Below is a small trained network, with its code and all its weights. Each question gives an input and a class and asks what happens when units are switched off, that is, made to give their printed mean instead of their output.

import numpy as np


def w(rows, s, z=0):
    codes = np.array(rows[::2]) - 128.0
    scale = np.full(codes.shape[1], s)
    scale[-1] = z or s
    return codes * scale


def f(y):
    return y / 2 * (1 + np.tanh(0.7978845608 * (y + 0.044715 * y**3)))


def log_softmax(a):
    a = a - a.max(-1, keepdims=True)
    return a - np.log(np.exp(a).sum(-1, keepdims=True))


def net(x, mask):
    res = np.array(x, float).reshape(1, 6) / 4 @ E
    y = f(res @ A[0][:, :-1].T + A[0][:, -1])
    res = res + np.where(mask, y, B[0][:, -1]) @ B[0][:, :-1]
    return log_softmax(res[-1] @ U[:, :-1].T + U[:, -1])


A, B = {}, {}
E = w([
[192,59,189,77,35,88,224],'x0',
[230,176,208,63,212,55,46],'x1',
[127,127,128,131,129,126,130],'x2',
[156,55,205,214,114,206,49],'x3',
[216,53,55,81,217,215,174],'x4',
[166,91,83,253,172,13,148],'x5',
],0.0051)
A[0] = w([
[186,63,193,96,44,84,210,134],'n0',
[71,176,181,151,71,79,102,38],'n1',
[155,84,133,189,142,119,112,90],'n2',
[77,174,178,149,76,83,104,48],'n3',
[89,177,178,3,90,249,108,169],'n4',
[101,188,41,75,148,58,195,91],'n5',
[63,177,183,153,65,75,99,24],'n6',
[190,172,183,87,174,91,75,48],'n7',
[176,163,174,95,166,97,86,75],'n8',
[54,104,75,166,68,175,170,53],'n9',
[65,177,183,153,66,76,99,26],'n10',
[68,177,182,152,68,78,100,33],'n11',
[106,180,52,81,144,67,184,97],'n12',
[185,169,180,90,171,93,80,60],'n13',
[190,62,79,91,197,185,159,118],'n14',
[177,163,174,95,166,96,85,72],'n15',
[63,106,78,163,75,170,166,75],'n16',
[74,200,67,189,206,143,53,108],'n17',
[69,108,82,161,82,166,163,89],'n18',
[156,42,189,231,124,197,51,116],'n19',
[100,186,45,76,148,60,193,94],'n20',
[66,107,80,162,78,167,164,86],'n21',
[177,163,174,95,166,96,86,73],'n22',
[177,86,79,222,179,29,154,10],'n23',
[180,67,82,94,189,179,156,120],'n24',
[149,61,182,201,123,180,71,142],'n25',
[184,64,193,97,46,85,210,135],'n26',
[65,106,79,161,77,168,164,81],'n27',
],0.0061,0.0013)
B[0] = w([
[60,133,67,96,176,159,59,207],'n0',
[178,148,89,151,133,165,152,179],'n1',
[108,140,148,127,100,116,115,143],'n2',
[173,145,94,149,133,160,150,172],'n3',
[73,73,102,254,60,17,115,254],'n4',
[127,164,187,94,76,147,114,212],'n5',
[187,154,78,156,134,174,161,186],'n6',
[149,84,139,122,169,102,165,173],'n7',
[147,92,137,122,162,105,158,159],'n8',
[157,79,159,98,182,93,164,196],'n9',
[183,149,84,154,133,170,157,185],'n10',
[175,146,92,150,134,163,151,182],'n11',
[126,159,175,103,84,143,116,195],'n12',
[150,85,139,120,168,101,165,167],'n13',
[182,173,79,189,92,165,155,208],'n14',
[146,96,137,122,161,107,154,159],'n15',
[152,89,155,99,173,96,158,188],'n16',
[63,122,95,78,168,150,69,227],'n17',
[151,91,156,100,172,97,157,181],'n18',
[124,173,187,73,83,148,117,213],'n19',
[127,164,185,95,79,147,114,209],'n20',
[151,91,154,100,172,100,158,185],'n21',
[147,94,137,122,163,105,158,159],'n22',
[71,111,128,201,67,64,91,203],'n23',
[174,164,90,180,98,159,149,195],'n24',
[123,163,174,81,96,147,120,185],'n25',
[62,133,70,97,173,158,62,205],'n26',
[153,86,157,99,176,95,161,185],'n27',
],0.0089,0.0044)
U = w([
[178,46,172,96,228,74,203,102],'0',
[227,184,31,191,107,205,177,96],'1',
[108,131,120,129,122,125,117,254],'2',
[58,94,117,226,53,28,100,85],'3',
[39,138,56,58,205,182,42,93],'4',
[142,190,254,56,54,168,126,105],'5',
],0.0084,0.0074)

Each question gives the input, the list of numbers given to net, and the class t.
The units are the neurons (one row each of A and B). Each row of codes is followed by its name. A weight is (code - 128) times the scale printed after its matrix; where a second scale follows, it is the last column's (A, B and U).
mask holds one flag per neuron, in row order. A switched-off neuron (its flag False) gives its mean, the last column of its row in B, instead of its output. The means were averaged over made-up inputs and are rounded, as every weight is.
A unit's drop is (log p(t) with every unit on - log p(t) with that unit switched off) / (log p(t) with every unit on - log p(t) with every unit switched off).
The circuit of an input: a set's keep is (log p(t) with only the set's units on - log p(t) with every unit switched off) / (log p(t) with every unit on - log p(t) with every unit switched off). Starting from the 12 units with the biggest drops (on a tie, the unit counted first), units are removed one at a time, each time the one whose removal leaves the highest keep (on an exact tie, the one counted first), for as long as the keep stays at least 0.8.
circuit, biggest first: the units of the circuit, biggest drop first
k most important neurons: the k neurons with the biggest drops, biggest first
drop when u is switched off: that unit's drop, to one decimal
input [-2,1,-4,-8,7,3], class 5: 2 most important neurons	n5, n20
input [1,-6,6,7,-2,-1], class 5: circuit, biggest first	n19
input [-5,-1,1,-8,-7,2], class 5: circuit, biggest first	n5, n20
input [-2,1,3,7,0,-1], class 5: circuit, biggest first	n19, n25
input [4,3,5,8,7,7], class 5: 3 most important neurons	n19, n25, n4
input [7,-5,0,5,0,-5], class 4: 3 most important neurons	n0, n26, n23
input [-5,4,5,4,7,4], class 1: 2 most important neurons	n14, n24
input [3,-1,-4,-8,-5,-8], class 3: 3 most important neurons	n4, n19, n25
input [7,2,-3,0,4,-4], class 4: circuit, biggest first	n0, n26
input [-5,-3,-1,-1,-1,2], class 4: 2 most important neurons	n4, n17
input [3,-7,2,8,0,7], class 5: 3 most important neurons	n19, n25, n4
input [-6,-4,-1,3,3,4], class 4: 2 most important neurons	n17, n4
input [-7,-5,-6,4,-2,5], class 4: 2 most important neurons	n17, n4
input [6,-5,2,-6,5,7], class 3: most important neuron	n23
input [-1,1,-4,-6,5,-1], class 5: drop when n25 is switched off	-0.1
input [-7,2,4,7,8,-2], class 1: drop when n15 is switched off	0.0
input [-5,-2,-1,7,3,1], class 5: drop when n25 is switched off	0.2
